Here is a tiny trained network, its code and every weight. The questions are about switching its units off for an input and a class, where a switched-off unit gives its printed mean instead of its output.

import numpy as np


def w(rows, s, z=0):
    codes = np.array(rows[::2]) - 128.0
    scale = np.full(codes.shape[1], s)
    scale[-1] = z or s
    return codes * scale


def f(y):
    return np.maximum(y, 0)


def log_softmax(a):
    a = a - a.max(-1, keepdims=True)
    return a - np.log(np.exp(a).sum(-1, keepdims=True))


def net(x, mask):
    res = np.array(x, float).reshape(1, 7) / 4 @ E
    y = f(res @ A[0][:, :-1].T + A[0][:, -1])
    res = res + np.where(mask, y, B[0][:, -1]) @ B[0][:, :-1]
    return log_softmax(res[-1] @ U[:, :-1].T + U[:, -1])


A, B = {}, {}
E = w([
[148,108,135,193,100,95,40,118,94,171,106],'x0',
[239,100,97,208,225,212,134,189,231,101,127],'x1',
[49,128,149,90,46,112,210,246,139,117,124],'x2',
[122,198,98,65,213,153,121,183,122,170,198],'x3',
[206,133,254,178,167,91,217,183,239,152,95],'x4',
[86,40,70,171,85,126,30,158,155,119,98],'x5',
[49,122,133,95,96,47,156,109,196,100,157],'x6',
],0.008)
A[0] = w([
[163,212,133,59,220,136,155,127,114,162,171,213],'N0',
[67,131,58,129,82,170,94,169,60,142,118,218],'N1',
[80,127,149,81,76,61,128,106,56,169,108,237],'N2',
[80,94,63,134,78,157,161,229,121,90,144,253],'N3',
[202,106,87,186,149,173,61,72,91,154,117,133],'N4',
[79,108,59,141,148,113,61,9,161,74,149,172],'N5',
],0.012,0.0025)
B[0] = w([
[114,207,122,119,170,179,175,133,142,135,251,218],'N0',
[139,175,132,60,148,166,56,100,111,116,77,231],'N1',
[99,208,199,130,66,68,113,99,93,129,91,254],'N2',
[105,134,106,130,141,161,138,214,146,59,47,211],'N3',
[194,115,147,212,138,144,54,114,96,147,147,210],'N4',
[76,11,62,74,120,130,143,95,166,202,96,219],'N5',
],0.012,0.018)
U = w([
[155,80,154,179,132,170,166,209,246,73,114,180],'0',
[125,192,125,92,156,201,158,121,143,143,254,156],'1',
[109,162,116,52,109,163,74,128,104,87,98,4],'2',
[234,87,132,205,154,181,47,85,110,154,154,151],'3',
[92,148,209,131,58,29,157,84,131,137,144,249],'4',
[102,32,86,74,113,133,112,63,144,168,158,48],'5',
],0.0087,0.0024)

Each question gives the input, the list of numbers given to net, and the class t.
The units are the neurons (one row each of A and B). Each row of codes is followed by its name. A weight is (code - 128) times the scale printed after its matrix; where a second scale follows, it is the last column's (A, B and U).
mask holds one flag per neuron, in row order. A switched-off neuron (its flag False) gives its mean, the last column of its row in B, instead of its output. The means were averaged over made-up inputs and are rounded, as every weight is.
A unit's drop is (log p(t) with every unit on - log p(t) with that unit switched off) / (log p(t) with every unit on - log p(t) with every unit switched off).
The circuit of an input: a set's keep is (log p(t) with only the set's units on - log p(t) with every unit switched off) / (log p(t) with every unit on - log p(t) with every unit switched off). Starting from all 6 units, units are removed one at a time, each time the one whose removal leaves the highest keep (on an exact tie, the one counted first), for as long as the keep stays at least 0.8.
units of the circuit, in order: the units of the circuit, biggest drop first
k most important neurons: the k neurons with the biggest drops, biggest first
drop of u: that unit's drop, to one decimal
input [0,1,1,-3,2,1,8], class 0: units of the circuit, in order -> (N2)
input [7,0,4,-2,7,2,1], class 0: 2 most important neurons -> (N2; N1)
input [3,8,4,2,-6,-5,-5], class 3: 2 most important neurons -> (N4; N2)
input [-1,2,8,1,-3,-6,0], class 1: 2 most important neurons -> (N0; N2)
input [2,5,2,8,0,7,-4], class 3: 2 most important neurons -> (N4; N2)
input [0,1,0,-5,1,5,1], class 5: units of the circuit, in order -> (N2; N4)
input [-2,7,-7,3,0,-3,0], class 1: 2 most important neurons -> (N0; N1)
input [-4,3,0,-3,8,-4,1], class 1: units of the circuit, in order -> (N3; N0)
input [-6,5,2,5,-3,4,2], class 0: units of the circuit, in order -> (N3; N2)
input [-3,6,4,4,-7,-1,-6], class 1: 2 most important neurons -> (N0; N2)
input [-5,-2,0,-6,-5,2,4], class 5: 2 most important neurons -> (N5; N0)
input [8,-1,0,1,-7,-6,6], class 4: 2 most important neurons -> (N2; N3)
input [-3,-5,-5,-6,-6,6,-6], class 5: drop of N5 -> 3.9
input [4,-6,-8,-8,-5,-5,4], class 5: drop of N5 -> 4.6
input [-6,5,5,3,-2,4,-4], class 0: units of the circuit, in order -> (N3)
input [-2,-5,-3,-3,-5,6,-2], class 5: drop of N5 -> 3.3
